Each row is followed by its class; each block has classes of its own.
[ 52  92  31 -43  17  10  28  47   3  48  -3 -32 -42 -16 -15  23   2 -21
 -11  50 -22  22  16  22  25 -23  -8  22  59  20 -16  10]  (168)
[-18  23  15  17   1  18 -20   0 -19 -22 -14  26  -2 -34  35  81  51  26
 -21  -4 -47  44 -42  -5 -10  -4 -63 -12 -61   3 -27 -18]  (162)
[-49 -38 -15   5 -28   3  48 -35  23  24 -29  21 -54  -6  24  19  19 -52
  31   0  17 -22  44  -6 -12 -15  22  31  14  33   2  15]  (123)
[-36 -41  46   6  27  28 -16   5   5  -4 -58   2 -52   4 -23  34  56  28
   0 -23 -22  38 -19  15 -19 -33 -32  22 -26   6  28  -3]  (162)
[ -5 -23   5 -15  31  48  13 -39 -23 -15  -4  55 -17 -16  -3 107  86 -10
 -66 -48 -64  34   7  11 -32  16 -27 -31 -24 -21 -25 -24]  (57)
[ 82  98  49 -26  -5  15  37  54  23  31  43 -18   5  -4 -33  -3  23  23
  22  41 -20   8  32  10  15 -56  -7  33  46   6  -7   2]  (13)
[-15  -1  22   9  14  28 -18  10  -9 -18  -4  44 -44 -18   9  91  67  16
   4  -1 -63  27 -37   9  -1   9 -60 -12 -53 -15 -11   4]  (86)
[-71 -15  27  24  26  24   0  11  20 -17 -56  -8 -74 -23  -6   4  51  28
   3 -44 -17  26 -41  23  -2 -21 -29   4 -26   9  16  -8]  (86)
[ 18 -35  10 -56 -18 -16  -3 -24   7  11   9  45   8   7 -19 -27 -88 -19
  32 -62  21   5  57 -27  -8  -8  21 -21  -2  -5  -6  20]  (57)
[  2 -18   8  -5  -4  36  -2 -16   4 -13 -22  43 -44 -29  29  72  35  19
 -14 -18 -44  28 -11 -11 -17   9 -68 -12 -39   1 -17  -5]  (57)
[  8  48  20  31  23 -26 -27  60  -6 -50   3 -26  -3 -23   5  -4  36  21
  24  52   4  26 -43 -22 -50 -28  -4  16 -37   0  30 -13]  (161)
[ 66 104  46 -47  14   7  33  37   8  38  21 -18 -17  10 -34   2  28   1
  11  41   0  10   8  20  31 -39  14  36  33   5 -24   0]  (161)
[ 79  79  13 -47  16  18  30  34  -2  36  17 -26  19  -7 -41  31   7 -15
 -19  36 -12  29  20  32   5 -20  -3  18  40   7 -19 -10]  (114)
[-27 -19  23  21  -2  36 -17  -9  15 -15  -3  55 -22 -25  28  71  91  39
  -1   1 -49  45 -11   0 -24 -13 -89  -8 -56 -19   8  -5]  (13)
[-26 -33   0  -4   6   9  50 -38 -25  26 -44  10 -34   8  13  59  24 -62
  -8  -8   8   9  33  24  10 -16  11   1  37   7 -13   5]  (114)
[-17 -22  -5 -24   7 -14   1 -23  35 -19  39  10  11   5 -38 -66 -45   4
  47 -39  37  -8  26   5   9  -8  49  -5  -3  16  -8 -15]  (86)
[ 19  -3  -6  -7 -20  -3 -26  30 -12 -17  -6  40   5  15  -9  10 -32 -31
  14 -29   9  -2  39   6  24   0  14 -35  20 -59  -3  29]  (101)
[ 62  85  52 -35   7  15  31  48   3  25  35 -31  -8   6 -31  11  29  11
  10  16 -52  16   6  11   3 -39   9  10  60   2 -26   0]  (168)
[-31 -19 -16  -2  18  -7  38 -35 -22  18 -45  -9 -20  12   9  52  25 -52
  10 -14   1   5  41  13  -8 -12  12  -9  52   8  -2  -5]  (161)
[-59 -36  21  36   4  26 -21   6  37  -6 -27  -3 -56 -32  -9   3  24   6
  29 -18 -20   2 -11  36 -10 -22 -26  18 -33   5  15  -2]  (123)
[ 54  81  61 -43  15  13  41  17   8  39  11 -10  -3  -1 -30  37  10 -21
 -10  14 -12   8  -6  15  32 -30  14  33  25  12 -44   2]  (114)
[-29 -19  42  11   5  33 -20  19  17 -10 -74 -11 -52  -4   1  15  52  24
   7 -11 -20  29 -29   9 -18 -34 -32   9 -21  -1  33 -13]  (162)
[-28   2  23  25  15  32 -18  -8  22   2 -25  40 -26 -21  11 100  81  10
 -17 -15 -43  26  -3   9   6  14 -80 -12 -43 -28  -6  11]  (13)
[ 79  92  49 -44   1  39  26  42  15  12  15 -19 -11  23 -30   6  25   6
   6  50  -8   5   9  19  31 -41  27  37  38  10 -19 -11]  (162)
[-44 -47  42  33  31  26 -27 -21  48  -7 -11  -9 -30 -31 -17  -2  22  22
  18 -41 -14  21 -12  25  -4 -25 -43  23 -19  24  20 -37]  (123)
[-67 -73 -17  -6  18  16  37 -71  76  57 -33   4 -80  79  -1  44 -27 -39
  84  16  70  -9  62  51  58  18 -12  31   9  45  23  41]  (86)
[ 19 -19  11 -47  -7 -20  -9 -11   3   1   7  33  17  11 -41 -26 -19 -19
  15 -47  26  16  26  -3  -6  -6  19  -2   2 -17  -9  19]  (114)
[ 67  91  43 -41 -17  28  50  48  24  18  33  -5 -32   0 -13   2  40  20
  22  26 -23  15  34   6  18 -40 -17  29  50   7 -33  11]  (168)
[-37  -6  46  19  33  16 -17  10  35   1 -58 -13 -65 -10 -13  -1  66   2
  17 -10  12  23 -11  28  12 -25 -22  13 -17 -16  24  -9]  (161)
[-40 -32 -15  26  -3  -4  38 -41  17  12   6   1 -24  -7  12  34  15 -53
  41 -19   5  -2  52  14 -10 -18   9  20  35  35  -9   6]  (123)
[-43   9  12  -2  27  24   2 -27  22  -2 -10  26 -21 -21  18  76  90  14
  -3   2 -29  43 -25   1 -23   8 -40   6 -59  -1 -30 -16]  (161)
[-48 -20  11  12 -11  31  11 -21  16   7 -21  36 -58 -23  35  76  90  32
  -5 -18 -54  29 -15   5  -8  10 -79  -7 -41   0 -28   5]  (168)
[-42 -33  51  24  28  27  -7  -1  28 -15 -69  -4 -65   4  -9   5  64  25
  14 -22  11   7 -13  14   8 -25 -31  18 -17 -12  28 -18]  (161)
[-40 -33  13  20  14  39 -31 -27  -1 -22  24  57  -6 -18   8  71  45   5
   0 -31 -54  26 -17   6   0  18 -38  -5 -62 -27 -37   0]  (123)
[ 74 114  45 -40  14  -1  39  41  45  37  48 -33  10 -12 -44 -18  17   8
  43  21   5  14  30  -7  30 -31  27  45  26  11 -59   1]  (161)
[-19 -46  52  15  15  49  -5  -2  21  11 -87   6 -87   7   5  27  35  19
 -18 -29  -8  11 -13  18  12 -19 -53  -2 -17  -6  46 -11]  (57)
[-20  -9 -15  -6   9 -11  42 -30  -7  34 -38  -2 -34  -6   5  55  21 -60
  23  -6   3  -2  53   6  12  -2  14   2  42   6 -30  12]  (161)
[  2  -5  11 -13  -9  47 -20 -17  13  -8 -11  69 -28  -8  13  80  87  30
 -30   1 -27  36 -36  21  15  29 -92  -1 -76 -26 -28   3]  (114)
[-48 -15  -6  14  18 -24  40 -49   4  20  -2   5   3  -3  16  53  25 -52
   9 -11   8  12  50   4 -25 -25  15  -4  36  30  11  -2]  (13)
[ 19 -12   3 -29 -19 -15 -19   2  34   7  20  33  21  20 -30 -19 -37  -8
  30 -33  26  -3  36   1  10  -5  21 -14   7 -20   3  10]  (101)
[ 15 -19 -15 -31  -6 -14  19 -13 -29   8  32  20  12  -8 -31 -31 -59 -11
   1 -51   0  -1  42  -7  -1 -10  59 -20   6  -9 -38   8]  (57)
[-14  -5 -30 -13  10 -22  29 -31 -13  29 -48 -10 -21   4 -10  52   0 -53
 -13 -15  20  -3  37   2  12   9  22  13  38  37 -15  14]  (162)
[ 83  76  42 -58   2  20  12  52  -9  40  -9 -16 -31 -22 -28   8  -1 -22
   1  57 -23  20  13   8  35 -40  21  35  45  11 -28   0]  (162)
[-13  -2 -14  11 -16   4  56 -40  -8  14   6  15   4   7  84  32  27 -50
  14  18  13  43  23 -32   9 -33  27  -9  59  17 -30 -25]  (101)
[ -2 -26  -7 -27 -13 -16 -29 -19  26  -3  25  31  12  -3 -41 -35 -32 -28
  36 -63   7  -8  41   5   0   6  18  -4  11  -9  -9  18]  (123)
[ 14   7  -4 -19  -3   1  48 -24  -4  31 -19  12 -43  26  30  38  -9 -51
   9   7  22  11  37 -12  12  -8  13   5  36  22  -6  24]  (57)
[-48 -23  40  22  26  27 -11  23  16 -31 -70  -6 -86 -28  -8  -1  56  31
  -2 -29 -17  18 -42  21  -7 -31 -43   8 -13  11  43 -23]  (86)
[ 68  83  35 -52  -3   9  30  40  29  31  15 -18 -10 -30 -50  -7  23  -5
   3   9 -10  12   7  20   9 -30   9  34  27  11 -42   3]  (114)
[ 21 -26  -4 -44 -15 -31  -2  -2  -2  -8  15  27  28 -10 -50 -42 -30 -22
  17 -39  27  -1  37 -11 -26  -8  49  -4  -2 -15 -10  10]  (114)
[-54 -41  51  32   9  39 -11  -2  45 -22 -46   8 -58  -7 -11  -7  43  28
  16 -43  -4  -1 -16  11  -8 -28 -32  31 -28   2  33 -12]  (123)
[ 20 -29   1 -37 -26 -17  11 -18  30  -3  23  38  21   0 -42 -28   6 -14
  30 -39  31 -11  44 -13 -15   2  36   4 -15 -14 -21   9]  (114)
[-62 -19   6  27  10   7  55 -52  16  40 -17  12 -26  16  26  65  59 -63
  13  -9   3  -2  50  11  15 -16  34  -5  28  -1 -16  11]  (13)
[-19 -40  22  16   1  36 -26 -10  21 -11  -2  54 -22 -15  29  80  48  23
   7   4 -39  34 -27 -11   4   6 -48  -5 -53 -22 -22  -8]  (101)
[ 53   1  -3 -52   5 -18 -47   8  37  -9 -13  36  12  16 -66   3  -9 -25
   8 -29  46  -1  51 -26  14  41   7  12 -14 -20   7  32]  (162)
[-51 -22  63  29  19  33  -2  22  26   2 -66  -1 -99 -12   6  25  72  25
  -2  -5 -15  21 -16  28   5 -31 -56  15 -18  -3  39   0]  (168)
[-33 -15  -7  19  -9  28 -14 -10  12   6 -15  43 -11 -19  45  85  49  22
 -14  -1 -41  39 -33 -11  -3  15 -57 -16 -56 -16 -27  -6]  (101)
[ 72 108  21 -31  17   6  26  50  27  24  40 -43  29 -33 -43   7   7   0
   2  34 -30  14  28   2  -9 -32  13  22  53  11 -23  -9]  (13)
[-36 -32  -4 -23  -4   3  50 -41   7  17 -43   5 -22  29   6  42  20 -76
  15 -10  23   2  45  29 -29 -22  33  -5  48  14  14   7]  (114)
[ 63  98  53 -41  18  55  37  38  15  21 -18 -15 -21   8 -32  50  36  -9
 -24   8 -23  15  -4  25  45 -13  -9  28  39 -18 -53   8]  (114)
[100  90  35 -49  33  18  22  47  -8  28   9 -25   7 -13 -51  33   3 -28
 -33  38  -8  22  13  14  28 -14   9  30  50  -2 -29  -7]  (114)
[ 74  64  62 -51   8  34  35  38   9  32  10  -9 -15 -10 -46  13  26 -11
  -4  23 -21  15  12  26  20 -43  16  32  35  -5 -29  -9]  (114)

Next block, with new classes.
[ -8  12 -89   8  21  -6  29  31  43   1 -30  42 -30 -52   8 -49  -8  16
   0   5   5  13  11  -4   5  -5  -9  50  21  -4  16 -15]  (91)
[-15  20  -4  -9  35 -11  62  27  30  39  -4  19 -33  -9  19 -53  -3  20
 -22  24   3  20 -19  -4   9  16 -37  11 -19  -3 -12  44]  (149)
[ 34  -8 -53 -10  -1   7  15   3  25   9  -2  28 -11 -18   0   5  17 -75
  20 -16 -40 -15  -6 -20  20  15  37  17 -17   8   8 -30]  (207)
[  3  25   4 -39 -18  10 -12 -15  41 -12  30  -7  12  -2 -14  88  -9 -64
  -1  26   0  11   3   9  11  -9  25  -9  20   8   8  15]  (16)
[ 20  70 -15 -16 -71 -54  57 -27 -14  -6  37  25  19  61  24  44  -2 -10
   3  21 -19   1  -3  25  10  16 -14 -69  21  11   9 -16]  (149)
[ 22  36 -27   7  -9 -12  27  12 -34  10  25   1  19  55  25 -29  18   0
 -48   7  -6   6   3  -6  -3   4  12 -23   1   8  22 -24]  (72)
[-21  16  12 -18  -5 -19   9  17   0  14  15   3   3 -17  -1  -2   4  11
   6   8   5   9 -11  14   4   9  -1  -3 -27   4  -4   9]  (48)
[ 25  25  26 -22  29  -6  23  22   6  18  13  11   3  14  -2 -10   9   3
  10   7  -6  19 -14  16   1  -6   7  -7 -10   6  12  13]  (109)
[ 45  24 -30  -4  44  11  -8  40  21  39  -4   3 -23  37 -21  56   3  -9
 -23 -34 -28  -8 -14  24 -27  24  19  47 -30   5  -3  24]  (104)
[ 50  -5   2   9   6   8 -12   8 -20  30 -10   7  26  20  55 -71  24 -13
 -42  23 -33 -28 -28 -13 -11  -2  17  -8   3  -1  19 -22]  (42)
[-21 -33 -19  10   0 -32  16  11 -24 -56 -26  13  33  12  11 -27   7  22
  19  26  -5  -8  35 -38   5  -6  37 -12  49  10  16 -21]  (48)
[ 11  12  65  -2  74  -4 -12  40   4 -14  12  -2  -6   9 -14 -54  -2  49
 -31   5  -9   3  17  19 -23  15  13  -1 -17  23  23  38]  (109)
[-16   6  20 -16 -12  -1  -7  23  18  30  -8   5 -43 -38  13  26   8  15
  13   7 -22  -4 -35   5   2  16 -11   2 -52  -2 -13  25]  (16)
[  4  -1 -15  13 -22  31  -1  -4  36  21  -1 -13 -39 -10  15 -57   2 -28
   3  -1   1  10  -2 -25  20 -16 -32 -12 -48  -8  17  14]  (16)
[ 28   9  18  -7  -1 -35  12 -13 -16 -33 -12   3 -14  10 -45 -60 -28  30
 -40  23 -43 -11  15   0 -38  22 -38  12  15   6  13  37]  (16)
[ 15 -14   3  -1   5  36  19 -10  20  43  16 -26  -7 -30  59  67   1 -43
  -2  33  -3   0 -24 -30 -22   7   6 -25  -9  -6  23  20]  (109)
[  7  42  12 -35  -3 -53  15  35  24  -2   8  42 -18  16 -18 -55  -4  10
   8  -4 -16 -14 -30  31  16  24  -3   6 -35   3   2  32]  (48)
[ 32   7  -7  16  47   9  31  -5 -21 -41  19  19  38  75 -29  16   9  55
   9  -1 -21 -15  25 -31  -7   2 -11  20  28  14  24 -26]  (197)
[ -1  -7   1  10  54  31  25   8  41   0 -12   2  -9 -24   4  -7  17  19
 -31  23 -15   5  15  14 -18   9   6  27  15  12  22 -17]  (16)
[ 29  44   4  12  13  -7  18   8 -32  12   8   1   2  46 -30  -2  -4  22
  -7  16  -2 -12   1  34 -26 -14 -30  -8 -14  -9   2  20]  (104)
[ 10  19 -26 -22  32   3  52  28  28  34 -15  -9  -1 -46 -12 -36  29   1
 -24  16 -20  24  20 -12 -21  30  31 -11  -1   1 -16   3]  (42)
[ 42  12 -10 -17  47 -19  19  30 -11  -6  -4   2  36   2   1 -43   0  14
 -20  21 -10  -7  -8 -16  32  -3  18 -26 -46   9   7  -5]  (48)
[ 15 -14   1 -23 -92 -11 -40 -56  13  15  14  -3 -16  12  47 -19 -25 -68
   9 -23 -29 -16 -41  42 -11 -20  -5 -13 -31   5  10 -17]  (42)
[ 59  15   2 -26 -18 -12  21  24  -3  19  -1   7   4  37 -21  26  -1   6
   2 -36  -8   0 -19  14  15   5 -17  20   9  -1  -8  -5]  (91)
[-21 -25  18   3 -43  -1 -62  16   5  -1   0   2  -2 -56  25 -85   8 -19
  48  -9   9 -44   7 -28   9 -17  21 -34 -47 -10  13  25]  (48)
[-23 -11  60  12 -12  -4 -12  12   6 -16  -9  15 -35  45   8 -41 -15   3
  29   3  20   6 -12  -7   3 -28 -28   9  29 -15  11  53]  (109)
[ 38   5  16 -12  16   6   5  30  30  14 -16   4  -9 -12  -1  -5   9 -22
  11 -15 -20  -5  13 -28  10  21   1 -16 -26  -2  -5  24]  (60)
[-13  20 -17   8 -27  12  27  -1   2  17  18  14 -17  12  10   6  18 -19
   5  27  -2  -1  -2 -26  -6  19  -8  -1  17 -17   1  14]  (42)
[-20 -25 -23  24 -68  -5 -11 -15 -15   6 -33  24 -36 -47 100 -22 -19 -43
  13  -2 -10 -32 -48  49  22 -34  -4 -36 -61  11  13 -60]  (72)
[ 27 -12  55 -18  36  14 -29  29  -9   9  -8   4   8  32  41 -92  -5  38
 -14 -12 -24   1 -13 -37   3 -27 -24   9 -20  -4  23  35]  (72)
[ -1  66  -5  29   7 -14  -4  20  -5  33  21  24 -65  53   1 -47 -14 -53
 -14  -7 -25   3  -5  50 -15  16 -36   1 -42  24  18  43]  (48)
[ 30 -28 -13   1  29  27  15  18  15 -35   4   0  32 -39 -12   6  26   5
  -7   9 -27 -22  45 -96  15  46  38  -6  12   2  26 -15]  (207)
[ 11  11  25 -11   4  17  25   6   4  10   8  -2  12  10 -12   9  14 -22
 -11  34   1  16  -1   2  13  -8 -10   0  22   4   7   4]  (16)
[ 16  -1 -16   1  33  16 -22  17  28  -6 -14  10 -23  -4  -9 -27  -7 -15
  18 -32 -34   0  21 -33  -2  -9   6  21 -12  -1   9  16]  (207)
[ 11  -2  18  14  -3  12  10   1 -26  29   4  -8  -5  26 -17 -57  21  -1
 -26  -4   1  -2  -7  18 -13   1  -7  13 -11  -6 -15  -6]  (42)
[-17 -20  -4   1 -21  -5   2  -6 -35   7   3 -22  -4   3 -22   9   5 -19
   1  17  13   5  -2  13  -2 -25  10   2  -9   6 -18  -2]  (16)
[-31  -1  43 -26   1 -25  21  10  23  18  11  22 -26   4  10 -34   0  -4
   1  -4  -3   9 -15  54   6  11  -3  12 -15  24 -16  25]  (149)
[-31   7  -6  19  -7  25   8   4  34  26 -22 -11 -10 -37  31   9  18   4
  -2  16  11  18   7  16 -12  -9   1  -9  -7  -5   2 -15]  (104)
[-14 -19  -6  13 -24 -27  11  23 -22 -13   5  24 -35  87 -18  -8  -5  19
   8 -14  -1 -13 -10  10 -18  20 -19  59  17   4  11  34]  (104)
[ 11  14 -24  14  32   8 -39 -23  21 -14  16   5 -14 -17 -18 -26  -9 -45
 -38  -1 -22 -26   6  16  -5  -3  31  14 -43  10   5 -13]  (207)
[ 11 -26  56  25  35  54  26 -13  24  40 -24 -32   0 -58  21 -76   5 -42
 -35  29  -2 -10  -8  -3  -7  -8 -31 -20 -33  14  -3  -1]  (197)
[-41 -16 -59  28 -27  -4 -46  14  -4  25 -36  28 -41 -27   0 -12   1 -25
  43 -26  14  13  -2 -30   0 -31   0  52  -9 -30 -32   5]  (60)
[ 27  41  23   9  66   6  32  41  39  -5 -34   8 -15 -69 -37 -57   3 -10
 -49  32 -25 -11  32 -18   3  58   3 -26 -23   5  -1  39]  (48)
[ 12  18  64 -34   9   1  27  20  22  23  12  -9  -3  -9   1  -7  18  -1
  30   2  -2  24  -3  10   8   1   9 -44 -27   7   2  23]  (109)
[ 44 -17   0   6  -1  22   2  -2   7   4  16 -35   0   3 -12 -27 -23 -50
 -23 -22   9   7  29 -11  14   5 -23 -23 -53  16  14   7]  (60)
[-65 -17   5  48 -42  30 -19 -29  11  28 -14  26 -67 -39  41 -71  13 -76
  -2  39   4  12 -27  27  25 -19 -33  23 -32   7   9 -19]  (16)
[-14  -5 -43  31  44  19  27  -6  61 -31  -7   4 -34 -10  -7  19  -4 -19
  -2 -18 -22 -18  42  17 -25  23  34   6 -10  39  14 -24]  (197)
[ 23  13   3   2  -3   6  24   8 -14   0   1  11   3 -11 -32  14  14  -4
  21  -4  -9  25  20 -19   7  16   3  -6   5   0   7 -10]  (109)
[-13  10  71   5 -14   2 -11  24  23  11 -37  31 -49   7  22 -27   8 -72
  49   0 -19 -21 -26  23  34 -27  -3 -24  -5  -1 -22  26]  (207)
[-23  -9 -20   2 -35  15 -22  -9  19 -15   1   7  24 -58  17  25   2 -44
  48  23  17 -35   3 -36  16 -29  30 -34  -2  -5  -1 -10]  (197)
[   2   33    1    4   20  -15   -6   17   -4    0    7    9  -17   14
  -33 -114   22  -12  -35   -7  -25   20   35   25   -2   19   26  -10
  -33   29   -3   -4]  (42)
[ 14  51  46 -36  12   8 -43  23  53   9  16   8 -22  -4 -30 -63  -4  -1
   3 -19 -30  31  20   9  -2  -5 -25   6 -23   9  20  53]  (16)
[-21  -8  19 -14 -28 -13 -22  31  -4  22 -12  -1  -8  43  24 -10   6  19
  12  -8   6  23 -30   6  -3 -37  -9  27  28  -4  -1  16]  (16)
[-18  12   3   0  28  -9   1  16   9   4 -14  -5 -14   4 -10  -9  -2   0
   8  -3  -3  16  10   8  -2 -11   9  -3 -18   4 -15  18]  (48)
[  7  -5  29   6  23  13   2  10  34   2 -23  13 -30 -61   0  -2  -5   0
  -8  15  -5 -24 -11 -17  20  29 -20  -5 -62 -15 -17  20]  (60)
[ -6 -21  18  -4 -19  16  -5 -13 -14  38  13 -14 -19   6 -10  31  11 -16
  11 -18   3  14 -10  14  -8  -4 -16  38   0   3 -21  -1]  (91)
[ 15  14  34  -3  28  -1  -3 -12  18 -13  -2   1  24  26  -1 -30  -6 -21
 -29  21 -20  -7  -1  -1  -6 -11   4  -3  18  20   4   5]  (197)
[  2  -1 -23 -37  25   4  44  19  46  13   8   5 -19 -28 -15   1   4   1
 -13  -1 -12  16  -4  -2   0  38  15  25 -25   5  -8  11]  (42)
[-30 -17 -39   5 -18 -19   6  -6   7  25   5  16 -44  15  21 -21   0 -56
 -14  -7 -20  23   5  53 -35  10  13  57  39  42  12 -13]  (91)
[  3  14   1 -18 -27   1   2   1  -1  -2  27   4  -8  14 -12   1  -3 -14
  -5 -17   3  -4   1  -3   1   4   1   3 -16  -7   4  16]  (72)
[-21  19  13  -7 -28  -6 -11   7   7  32  -3 -13  -9  11   1   1   9   3
   2  -2   0  25   1  20 -29  -8  -8   3   3  -5  -8  22]  (104)
[ -4  -6  17  -7  22  37  35 -13  20  24  20  -3 -15   3   3  25  27   6
  21  10  -7  -4  -5   3 -11   6  -1   4 -17 -11  -9   1]  (42)
[-11  -1 -11  -7 -45   0  29  -3 -22  11  18  -1  -3  -4  -6   2  17 -12
  21  22   8  -4  -4 -32   8  11  -2 -19  -7 -18 -14   8]  (42)
[  0  -2 -68  28   4  14  26 -22  47 -42   7  -1 -14 -27 -35  27 -28 -33
 -15 -13  10 -30  30  10  -9  15  14   7 -16  20  12 -26]  (197)
[  2   8   1  -1 -46 -36   3  19  -6  -1   9  11 -10  30  34 -29   9 -13
  18  -8   3   1 -15  18  11  -4  30 -39 -14  15  21 -11]  (109)
[ -2  17  23  -8  47  18 -13  -1  -3  22  -8  -1  15 -57 -28 -77  -6  -7
   0  26  13  46  17   9 -15 -52 -11  13   5  -9   2  16]  (109)
[ -3  28  37 -33 -48 -54  -1  46  -8   6  20   8   1  49 -23 -69  -1   6
   0 -30   4  19  -9  19  13  21 -11  -3  -9  15   5  35]  (48)
[ 54  17 -46  -4   2   5  -5   5  13  -1  26  -9  20  41 -25  19 -14  -4
  -4 -35  13  -5  22 -19  -9  -9  -7   8  -7 -14  15   4]  (60)
[-16   4  28   7 -20 -15   1  -3 -18  -6 -25  14   0  24  18 -14   1 -38
  20  31 -10   9  -8 -22  23 -16  -8 -20  21  -2  -9  14]  (48)
